In the rows, zero is written as 128.
Each row is followed by its class.
[132 106 129 137 110 144 132 124 110 124 128 126 132 137 154 116 128 132
 123 120 109 173 120 112 109 134 121 138 110 119 129 128 201 133]  Q
[119  60 155 126 108 125 109 110 117 126 124 145 117 138 130 126 131 117
 124 129 155 105 108 130 116 134 137 122 130 122 154 120  90 137]  J
[135 163 134 122 139 108 116 136 160 126 133 121 124 104  77 163 130 110
 149 148 199  88 133 127 162 130 122 121 129 127 100 121  79 107]  X
[112 111 159 132 115 136 130 110 115 137 158 144 142 139 134 118 119 137
 118 126 133 111 126 120 122 124 140 150 132 133 119 142  78 121]  J
[127  70 143 122 123 117 129 125 138 138  89 133 131 139 136 137 137 111
 147 122 124 135 133 113 125 126 125  78 125 125 150 100 137 138]  Q
[118 100 160 131 102 138 126 108 130 132 137 138 134 127 164 105 120 123
 131 134 121 127 128 121 110 137 130 152 111 107 126 126  97 136]  J
[131 181 109 120 175 144 144 147 145  95  80 126 161 115  96 101 139 142
 125 129  86 159 119 139 133 115 134 119 165 132 130 136 159 127]  X
[130 127 176 135  87 149 123 100 148 144 169 140 125 135 132 123 124 116
 115 138 152 107 126 107 130 132 138 146 127 126 132 151  48  85]  J
[121 104 182 116 104 137 139 112 159 138 132 137 142 125 137 115 123 110
 122 136 126 115 127 123 133 125 129 132 128 122 122 155  49 134]  J
[118  72 161 131 121 127 141  91 176 143  41 137 157 107 115 110 141 113
 145 135 120 125 126 108 147 124 133 104 126 129 177 129  80 141]  Q
[132 126 186 134 108 127 125 116 141 141 130 134 140 117 157  89  75 121
 106 142 125 123 116 117 122 134 135 147 134 129 111 155  93 135]  J
[118 106 153 138 108 127 127 111 155 128 116 128 131 124 115 107 143 114
 121 139 138 115 124 107 147 132 124 161 143 128 165 139  81 128]  Q
[125  88 167 126 125 143 129 106 145 144 128 145 138 122 153 138 118 119
 117 128  98 123 135 120 120 130 122 120 109 122 135 136  55 136]  Q
[130  73 137 133 125 113 117 133 117 127  83 128 138 123 137 124 125 117
 136 123 125 129 129 134 124 126 122 107 113 121 151 101 146 133]  Q
[127 158 141 127 128 128  99 106 163 136 175 133 120 130  98 145 125 131
 137 138 158  98 129 127 134 125 131 124 137 152 109 143  52 131]  J
[129  99 198 124  95 105 108 115 101 124 181 114  86 123 130 134 117 122
 117 128 203  91 141 115 139 134 132 168 140 140 111 108  59 110]  X
[121  94 169 126 117 130 133 101 146 135 120 150 148 124 152 125 130 129
 122 129 122 116 129 118 118 140 128 120  99 120 121 135  91 136]  Q
[118  52 181 122 120  98 133 115 112 134  89 126 138 118 157 128 129 130
 117 122 146 111 129 117 133 136 134 149 115 129 146  91  91 119]  Q
[134 108 150 130 110 140 113 122 131 130 180 131  92 138 126 135 123 106
 129 127 145 131 149 147 123 134 124  68 123 132 151 127  74 144]  J
[122 108 182 119 121 137 121 113 142 139 151 133 133 121 123 129 121 111
 116 124 134 106 134 129 137 129 133 116 123 128 119 139  31 141]  J
[124 113 162 136 107 137 105 112 136 136 147 134 123 133 141 130 127 125
 121 133 252 119 120 121 131 129 127 142 126 129 128 128  67 125]  J
[130 215 135 128 138 127 119 152 135 122 179 103 130 118 111 150 120 140
 120 135 144 103 122 124 144 116 133 187 127 138  88 149 100 101]  X
[140 215  91 114 141 125 121 145 140 114 184 121 100 131  54 151 130 122
 136 135 171 121 140 154 146 125 139  94 173 147 124 148 102 120]  X
[127  72 159 128 109 148 121 113 147 133 143 140 132 129 134 134 130 105
 143 140 118 117 135 119 137 122 119 123 136 125 171 118  47 140]  Q
[129 159 144 132 134 144 135 131 150 125 155 130 134 139 114 137 124 119
 121 129 147 112 127 129 137 149 122 136 135 135 121 148  73 111]  J
[128 121 177 130  98 139 119 118 123 136 174 130 124 124 145 115 125  96
 105 121 130 111 125 135 125 129 133 151 114 130 113 150  79 114]  J
[134 132 171 109 127 111 120 132  32 129 150 116 124 123 138 116 127 145
 104 122 152  96 131 131 125 140 141 175 134 133  95 118 103 103]  X
[129 101 144 140 111 132 117  94 135 118 179 139  78 134 109 143 131 128
 135 133 156 102 145 124 127 133 143 119 140 140 137 130  41 133]  J
[117  93 187 122 143 122 132 118 162 130 114 136 153 114 138 133 129 108
 124 142 114 102 129 121 145 130 125 107 106 126 123 130  31 121]  Q
[140  78 156 131 109 142 129 110 121 139 161 133 116 126 141 126 120 120
 123 136 127 123 151 136 110 132 131  97 137 130 137 123  80 142]  J
[123 125 148 132 127 109 130 114 137 137 139 140 135 124 140 148 121 118
 126 131 161  96 139 130 128 142 134 108  98 130 126 118  76 129]  X
[125 130 139 130 137 130 123 136 136 137 120 130 132 125 143 138 136 118
 126 136 119 108 126 114 140 125 117 146 120 119 129 138 104 126]  Q
[134 141 163 132 116 117 126  80 139 136 147 133 131 139 125 129 114 133
 127 145 161 111 136 110 125 139 142 101 125 147 102 126  63 124]  J
[123 120 153 145 115 139 135 121 147 138  98 137 144 125 140 108 129 121
 129 135 106 126 110 113 130 118 122 162 121 121 137 145 106 125]  J
[119 136 122 124 185 116 130 154 153 119  86 128 145 110 110 154 139 116
 144 141 134 119 126 129 149  98 115 103 117 120 126 122  97 112]  X
[128 115 169 134  93 131 123  98 142 149 146 134 122 126 146 117 124 115
 132 131 132 113 134 115 119 139 131 134 113 133 117 144  77 133]  J
